Below are the code and all the weights of a small trained network. Each question names an input and a target symbol and asks about switching units off, where a switched-off unit gives its printed mean instead of its output.

import numpy as np


def w(rows, s, z=0):
    codes = np.array(rows[::2]) - 128.0
    scale = np.full(codes.shape[1], s)
    scale[-1] = z or s
    return codes * scale


def norm(h):
    return h / np.sqrt((h * h).mean(-1, keepdims=True) + 1e-5)


def f(y):
    return np.maximum(y, 0)


def softmax(a):
    e = np.exp(a - a.max(-1, keepdims=True))
    return e / e.sum(-1, keepdims=True)


def log_softmax(a):
    a = a - a.max(-1, keepdims=True)
    return a - np.log(np.exp(a).sum(-1, keepdims=True))


def net(x, mask):
    ids = ['γδμπσφω'.index(c) for c in x.split()]
    T = len(ids)
    res = E[ids] + P[:T]
    q, k, v = (norm(res) @ M[0].T for M in (Q, K, V))
    z = softmax(np.where(np.tri(T) > 0, q @ k.T / 2**0.5, -1e9)) @ v
    res = res + np.where(mask[0], z, O[0][:, -1]) @ O[0][:, :-1]
    y = f(norm(res) @ A[0][:, :-1].T + A[0][:, -1])
    res = res + np.where(mask[1:9], y, B[0][:, -1]) @ B[0][:, :-1]
    return log_softmax(norm(res)[-1] @ U[:, :-1].T + U[:, -1])


Q, K, V, O, A, B = {}, {}, {}, {}, {}, {}
E = w([
[103,164,170,116,147,169,147,118,173,150,202,214],'γ',
[58,78,165,140,161,52,122,85,157,149,55,44],'δ',
[78,143,96,128,99,168,178,123,136,215,133,134],'μ',
[64,229,132,158,139,105,139,48,141,161,77,128],'π',
[83,103,74,219,99,120,113,114,168,136,4,195],'σ',
[109,150,126,116,220,108,94,144,100,84,127,145],'φ',
[91,149,120,87,140,188,108,97,153,134,158,71],'ω',
],0.023)
P = w([
[103,131,77,64,84,70,60,75,168,135,133,108],'0',
[105,150,148,88,107,181,89,51,128,76,19,125],'1',
[147,175,124,164,171,141,164,65,164,104,73,113],'2',
[128,189,150,149,145,165,172,119,153,93,83,145],'3',
[119,181,152,170,141,95,170,190,184,97,129,122],'4',
[144,187,158,176,132,141,170,208,174,94,129,125],'5',
[136,176,167,190,115,123,154,255,177,130,174,108],'6',
[93,186,244,173,108,198,133,253,126,198,167,120],'7',
],0.0098)
Q[0] = w([
[121,139,127,195,166,39,131,79,103,87,75,253],'H0',
[9,149,99,114,179,207,84,177,223,130,132,80],'H0',
],0.0068)
K[0] = w([
[99,157,77,120,155,174,128,151,172,91,127,104],'H0',
[122,155,114,253,106,200,101,240,161,94,94,97],'H0',
],0.015)
V[0] = w([
[168,94,188,136,201,86,48,96,166,70,170,232],'H0',
[84,142,153,4,252,145,144,172,29,171,152,75],'H0',
],0.012)
O[0] = w([
[222,147,128,155,152,160,65,138,133,125,69,89,2],'H0',
[101,190,190,11,120,96,84,122,141,83,156,103,69],'H0',
],0.011,0.0072)
A[0] = w([
[132,174,198,201,168,180,59,207,160,87,60,101,86],'N0',
[141,45,158,45,126,136,127,37,126,80,167,4,32],'N1',
[156,28,228,100,123,31,80,51,60,106,92,119,4],'N2',
[135,57,124,163,81,108,163,221,98,75,113,182,70],'N3',
[69,135,172,123,141,23,73,64,74,91,68,88,150],'N4',
[98,109,131,155,147,229,172,222,218,142,156,24,213],'N5',
[111,167,185,109,142,154,195,179,123,67,174,32,127],'N6',
[174,188,122,57,143,92,95,182,75,55,105,93,95],'N7',
],0.016,0.0022)
B[0] = w([
[126,143,153,152,158,137,163,233,178,147,161,145,202],'N0',
[185,25,112,83,104,114,155,58,136,107,122,116,224],'N1',
[166,85,139,152,99,105,172,231,42,161,124,131,164],'N2',
[152,115,113,129,100,115,52,147,135,209,98,108,177],'N3',
[118,228,185,140,160,132,100,85,141,103,119,101,251],'N4',
[71,225,216,83,133,112,79,133,126,120,155,118,252],'N5',
[152,95,160,124,128,124,90,189,174,210,91,111,245],'N6',
[87,124,6,116,121,127,106,137,87,143,157,157,179],'N7',
],0.019,0.013)
U = w([
[210,94,171,102,167,151,166,217,233,79,140,253,236],'γ',
[216,104,201,89,100,24,180,192,52,102,83,92,92],'δ',
[65,113,89,95,37,72,237,157,107,127,161,122,120],'μ',
[81,228,123,162,104,189,10,84,104,56,167,59,86],'π',
[193,35,90,176,144,113,91,96,119,174,59,210,218],'σ',
[181,151,27,23,198,54,79,188,66,114,121,145,2],'φ',
[159,63,142,12,111,139,51,79,200,126,150,86,119],'ω',
],0.0049,0.00098)

Each question gives the input, a string of symbols that net reads in full, and the target symbol t.
The units are the heads (2 rows each of Q, K, V and O) and the neurons (one row each of A and B). Each row of codes is followed by its name. A weight is (code - 128) times the scale printed after its matrix; where a second scale follows, it is the last column's (O, A, B and U).
mask holds one flag per unit, heads first, then neurons. A switched-off unit (its flag False) gives its mean, the last column of its rows in O or B, instead of its output. The means were averaged over made-up inputs and are rounded, as every weight is.
A unit's drop is (log p(t) with every unit on - log p(t) with that unit switched off) / (log p(t) with every unit on - log p(t) with every unit switched off).
The circuit of an input: a set's keep is (log p(t) with only the set's units on - log p(t) with every unit switched off) / (log p(t) with every unit on - log p(t) with every unit switched off). Starting from all 9 units, units are removed one at a time, each time the one whose removal leaves the highest keep (on an exact tie, the one counted first), for as long as the keep stays at least 0.8.
circuit, biggest first: the units of the circuit, biggest drop first
top k neurons: the k neurons with the biggest drops, biggest first
drop of u: that unit's drop, to one decimal
input π δ π π δ μ, target μ: circuit, biggest first	[H0]
input γ σ φ, target γ: top 2 neurons	[N0, N5]
input ω δ ω γ ω δ φ, target φ: circuit, biggest first	[N7, H0]
input φ ω δ, target δ: top 3 neurons	[N2, N4, N1]
input ω γ ω σ ω γ, target π: circuit, biggest first	[N5, N6, H0]
input ω δ ω π π γ ω σ, target π: top 4 neurons	[N1, N6, N0, N2]
input σ γ δ ω μ δ μ π, target μ: circuit, biggest first	[H0, N5]
input ω ω π σ, target π: top 4 neurons	[N6, N1, N4, N0]
input φ φ σ, target γ: circuit, biggest first	[H0, N0]
input σ μ δ μ φ δ, target π: top 4 neurons	[N4, N5, N6, N1]
input μ σ π ω γ, target π: circuit, biggest first	[N6, H0, N0]
input ω σ μ γ, target σ: top 3 neurons	[N4, N3, N0]
input μ μ φ μ σ μ, target σ: top 2 neurons	[N4, N3]
input ω σ γ π ω δ, target π: top 3 neurons	[N6, N1, N5]
input ω γ γ ω, target γ: top 2 neurons	[N0, N4]
input γ ω γ γ σ δ, target σ: top 2 neurons	[N4, N3]
input ω μ γ δ π σ, target σ: top 2 neurons	[N3, N4]
input γ μ π π μ π, target μ: drop of N4	0.1
input π ω γ ω, target γ: drop of N0	1.4
input μ γ φ, target φ: drop of N7	1.5
